Below are the code and all the weights of a small trained network. Each question names an input and a class and asks about switching units off, where a switched-off unit gives its printed mean instead of its output.

import numpy as np


def w(rows, s, z=0):
    codes = np.array(rows[::2]) - 128.0
    scale = np.full(codes.shape[1], s)
    scale[-1] = z or s
    return codes * scale


def f(y):
    return y / 2 * (1 + np.tanh(0.7978845608 * (y + 0.044715 * y**3)))


def log_softmax(a):
    a = a - a.max(-1, keepdims=True)
    return a - np.log(np.exp(a).sum(-1, keepdims=True))


def net(x, mask):
    res = np.array(x, float).reshape(1, 4) / 4 @ E
    y = f(res @ A[0][:, :-1].T + A[0][:, -1])
    res = res + np.where(mask, y, B[0][:, -1]) @ B[0][:, :-1]
    return log_softmax(res[-1] @ U[:, :-1].T + U[:, -1])


A, B = {}, {}
E = w([
[87,255,88,117],'x0',
[176,121,17,123],'x1',
[115,139,110,232],'x2',
[222,158,174,181],'x3',
],0.0095)
A[0] = w([
[46,26,98,125,142],'n1',
[140,185,103,196,171],'n2',
[156,97,181,196,126],'n3',
[132,38,84,223,84],'n4',
[109,37,133,140,251],'n5',
[127,185,178,95,124],'n6',
[248,133,105,140,193],'n7',
[129,72,102,201,53],'n8',
[154,138,111,210,122],'n9',
],0.011,0.0032)
B[0] = w([
[7,61,180,31,249],'n1',
[94,254,102,165,237],'n2',
[167,137,122,154,230],'n3',
[215,153,224,115,244],'n4',
[153,13,215,144,254],'n5',
[111,217,149,62,181],'n6',
[174,146,64,141,245],'n7',
[175,172,171,100,191],'n8',
[168,190,120,149,214],'n9',
],0.0089,0.0063)
U = w([
[184,90,5,71,141],'0',
[166,66,148,161,107],'1',
[107,41,180,64,101],'2',
[167,186,186,50,142],'3',
[104,199,94,187,232],'4',
[204,157,177,125,2],'5',
],0.013,0.0045)

Each question gives the input, the list of numbers given to net, and the class t.
The units are the neurons (one row each of A and B). Each row of codes is followed by its name. A weight is (code - 128) times the scale printed after its matrix; where a second scale follows, it is the last column's (A, B and U).
mask holds one flag per neuron, in row order. A switched-off neuron (its flag False) gives its mean, the last column of its row in B, instead of its output. The means were averaged over made-up inputs and are rounded, as every weight is.
A unit's drop is (log p(t) with every unit on - log p(t) with that unit switched off) / (log p(t) with every unit on - log p(t) with every unit switched off).
The circuit of an input: a set's keep is (log p(t) with only the set's units on - log p(t) with every unit switched off) / (log p(t) with every unit on - log p(t) with every unit switched off). Starting from all 9 units, units are removed one at a time, each time the one whose removal leaves the highest keep (on an exact tie, the one counted first), for as long as the keep stays at least 0.8.
circuit, biggest first: the units of the circuit, biggest drop first
unit that matters most: the unit with the biggest drop
k most important neurons: the k neurons with the biggest drops, biggest first
drop of u: that unit's drop, to one decimal
input [-1,-5,6,-5], class 2: unit that matters most => n1
input [-1,3,-3,7], class 0: circuit, biggest first => n7, n4
input [8,0,-4,2], class 4: circuit, biggest first => n4, n1
input [8,2,-5,2], class 4: circuit, biggest first => n4, n1
input [-7,1,5,-1], class 2: 3 most important neurons => n1, n5, n2
input [-1,-1,-1,1], class 1: circuit, biggest first => n1, n2, n4
input [-7,5,7,-3], class 2: 3 most important neurons => n1, n5, n2
input [2,7,-1,-7], class 2: circuit, biggest first => n1, n7
input [4,-2,0,-4], class 4: 4 most important neurons => n5, n4, n1, n8
input [8,-4,-1,6], class 4: 2 most important neurons => n2, n4
input [1,-4,3,2], class 4: 2 most important neurons => n4, n5
input [4,-7,-3,-7], class 2: 4 most important neurons => n2, n1, n4, n9
input [4,-7,0,-7], class 2: circuit, biggest first => n2, n1
input [0,-6,-1,-2], class 2: unit that matters most => n2
input [8,-1,-2,8], class 4: circuit, biggest first => n2, n4
input [-8,-3,7,2], class 5: drop of n9 => 0.1
input [-3,-5,-5,3], class 1: drop of n4 => 0.2
input [-8,-7,6,4], class 5: drop of n5 => -0.2
